Below are the code and all the weights of a small trained network. Each question names an input and a target symbol and asks about switching units off, where a switched-off unit gives its printed mean instead of its output.

import numpy as np


def w(rows, s, z=0):
    codes = np.array(rows[::2]) - 128.0
    scale = np.full(codes.shape[1], s)
    scale[-1] = z or s
    return codes * scale


def norm(h):
    return h / np.sqrt((h * h).mean(-1, keepdims=True) + 1e-5)


def f(y):
    return np.maximum(y, 0)


def softmax(a):
    e = np.exp(a - a.max(-1, keepdims=True))
    return e / e.sum(-1, keepdims=True)


def log_softmax(a):
    a = a - a.max(-1, keepdims=True)
    return a - np.log(np.exp(a).sum(-1, keepdims=True))


def net(x, mask):
    ids = ['αβδζθλμστφψω'.index(c) for c in x.split()]
    T = len(ids)
    res = E[ids] + P[:T]
    r = norm(res)
    for j in range(3):
        rows = slice(3 * j, 3 * j + 3)
        q, k, v = (r @ M[0][rows].T for M in (Q, K, V))
        z = softmax(np.where(np.tri(T) > 0, q @ k.T / 3**0.5, -1e9)) @ v
        o = O[0][rows]
        res = res + np.where(mask[j], z, o[:, -1]) @ o[:, :-1]
    y = f(norm(res) @ A[0][:, :-1].T + A[0][:, -1])
    res = res + np.where(mask[3:7], y, B[0][:, -1]) @ B[0][:, :-1]
    return log_softmax(norm(res)[-1] @ U[:, :-1].T + U[:, -1])


Q, K, V, O, A, B = {}, {}, {}, {}, {}, {}
E = w([
[173,168,144],'α',
[130,88,205],'β',
[95,102,96],'δ',
[112,101,103],'ζ',
[72,56,59],'θ',
[170,144,141],'λ',
[97,93,90],'μ',
[209,156,136],'σ',
[88,183,90],'τ',
[155,60,85],'φ',
[188,139,5],'ψ',
[68,96,186],'ω',
],0.02)
P = w([
[83,53,100],'0',
[125,59,75],'1',
[134,56,99],'2',
[181,72,129],'3',
[166,70,135],'4',
[220,77,165],'5',
[251,155,203],'6',
[173,70,159],'7',
[184,28,124],'8',
],0.0023)
Q[0] = w([
[103,110,165],'H0',
[141,114,50],'H0',
[122,111,187],'H0',
[214,147,6],'H1',
[123,132,119],'H1',
[59,146,77],'H1',
[115,239,17],'H2',
[178,145,47],'H2',
[196,77,128],'H2',
],0.02)
K[0] = w([
[118,168,150],'H0',
[167,132,71],'H0',
[90,139,147],'H0',
[227,39,112],'H1',
[131,110,143],'H1',
[111,74,220],'H1',
[140,252,3],'H2',
[105,235,123],'H2',
[78,170,182],'H2',
],0.02)
V[0] = w([
[215,101,65],'H0',
[149,39,247],'H0',
[126,205,155],'H0',
[163,165,78],'H1',
[178,81,96],'H1',
[95,123,162],'H1',
[118,33,228],'H2',
[67,143,175],'H2',
[126,133,129],'H2',
],0.015)
O[0] = w([
[218,48,55,253],'H0',
[149,141,254,164],'H0',
[130,243,182,51],'H0',
[145,147,79,167],'H1',
[246,70,67,246],'H1',
[77,133,178,74],'H1',
[212,234,224,135],'H2',
[56,157,195,112],'H2',
[128,125,126,129],'H2',
],0.011,0.0067)
A[0] = w([
[26,132,222,186],'N0',
[168,33,179,209],'N1',
[146,4,205,81],'N2',
[132,36,95,254],'N3',
],0.013,0.0053)
B[0] = w([
[34,249,147,157],'N0',
[127,162,245,214],'N1',
[20,50,195,162],'N2',
[60,180,221,255],'N3',
],0.016,0.013)
U = w([
[99,118,182,124],'α',
[97,222,178,201],'β',
[94,148,158,48],'δ',
[158,148,162,91],'ζ',
[89,107,169,2],'θ',
[165,255,75,194],'λ',
[72,115,160,31],'μ',
[164,7,177,139],'σ',
[22,155,75,196],'τ',
[199,123,144,136],'φ',
[179,87,42,228],'ψ',
[70,175,146,73],'ω',
],0.014,0.0062)

Each question gives the input, a string of symbols that net reads in full, and the target symbol t.
The units are the heads (3 rows each of Q, K, V and O) and the neurons (one row each of A and B). Each row of codes is followed by its name. A weight is (code - 128) times the scale printed after its matrix; where a second scale follows, it is the last column's (O, A, B and U).
mask holds one flag per unit, heads first, then neurons. A switched-off unit (its flag False) gives its mean, the last column of its rows in O or B, instead of its output. The means were averaged over made-up inputs and are rounded, as every weight is.
A unit's drop is (log p(t) with every unit on - log p(t) with that unit switched off) / (log p(t) with every unit on - log p(t) with every unit switched off).
The circuit of an input: a set's keep is (log p(t) with only the set's units on - log p(t) with every unit switched off) / (log p(t) with every unit on - log p(t) with every unit switched off). Starting from all 7 units, units are removed one at a time, each time the one whose removal leaves the highest keep (on an exact tie, the one counted first), for as long as the keep stays at least 0.8.
units of the circuit, in order: the units of the circuit, biggest drop first
k most important neurons: the k neurons with the biggest drops, biggest first
which heads matter: for each layer, one digit per head in row order, 1 if its drop is at least 0.15 and else 0, layers parted by /
drop when u is switched off: that unit's drop, to one decimal
input σ ψ α δ, target ψ: which heads matter => 100
input φ φ ζ, target σ: units of the circuit, in order => H0
input ω ζ θ φ θ μ α δ τ, target τ: which heads matter => 001
input θ ψ α μ β φ, target φ: which heads matter => 001
input ψ ψ α λ α α, target ψ: units of the circuit, in order => H1, H0, H2
input α ψ ψ α, target ψ: units of the circuit, in order => H0, H2
input φ α λ, target σ: units of the circuit, in order => H2, H0
input α θ α τ μ, target τ: units of the circuit, in order => H2, H0
input α μ σ β ψ φ μ, target σ: which heads matter => 101
input φ α δ, target σ: units of the circuit, in order => H0, H1
input α α φ λ δ, target σ: units of the circuit, in order => N0, H2
input λ φ α, target σ: units of the circuit, in order => H2, H0
input α α θ σ τ φ α ψ σ, target ψ: which heads matter => 110
input φ α α φ α ψ, target ψ: which heads matter => 000
input ψ ψ σ, target ψ: units of the circuit, in order => H0
input α α μ τ τ δ, target τ: which heads matter => 101
input α α δ α φ α φ α, target σ: units of the circuit, in order => H2, N0
input φ β α ψ ψ, target ψ: drop when H2 is switched off => 0.0
input τ α σ τ α θ, target τ: drop when N2 is switched off => 0.1
input φ α φ λ, target σ: drop when H2 is switched off => 0.2
input α ζ ψ λ, target ψ: most important neuron => N2
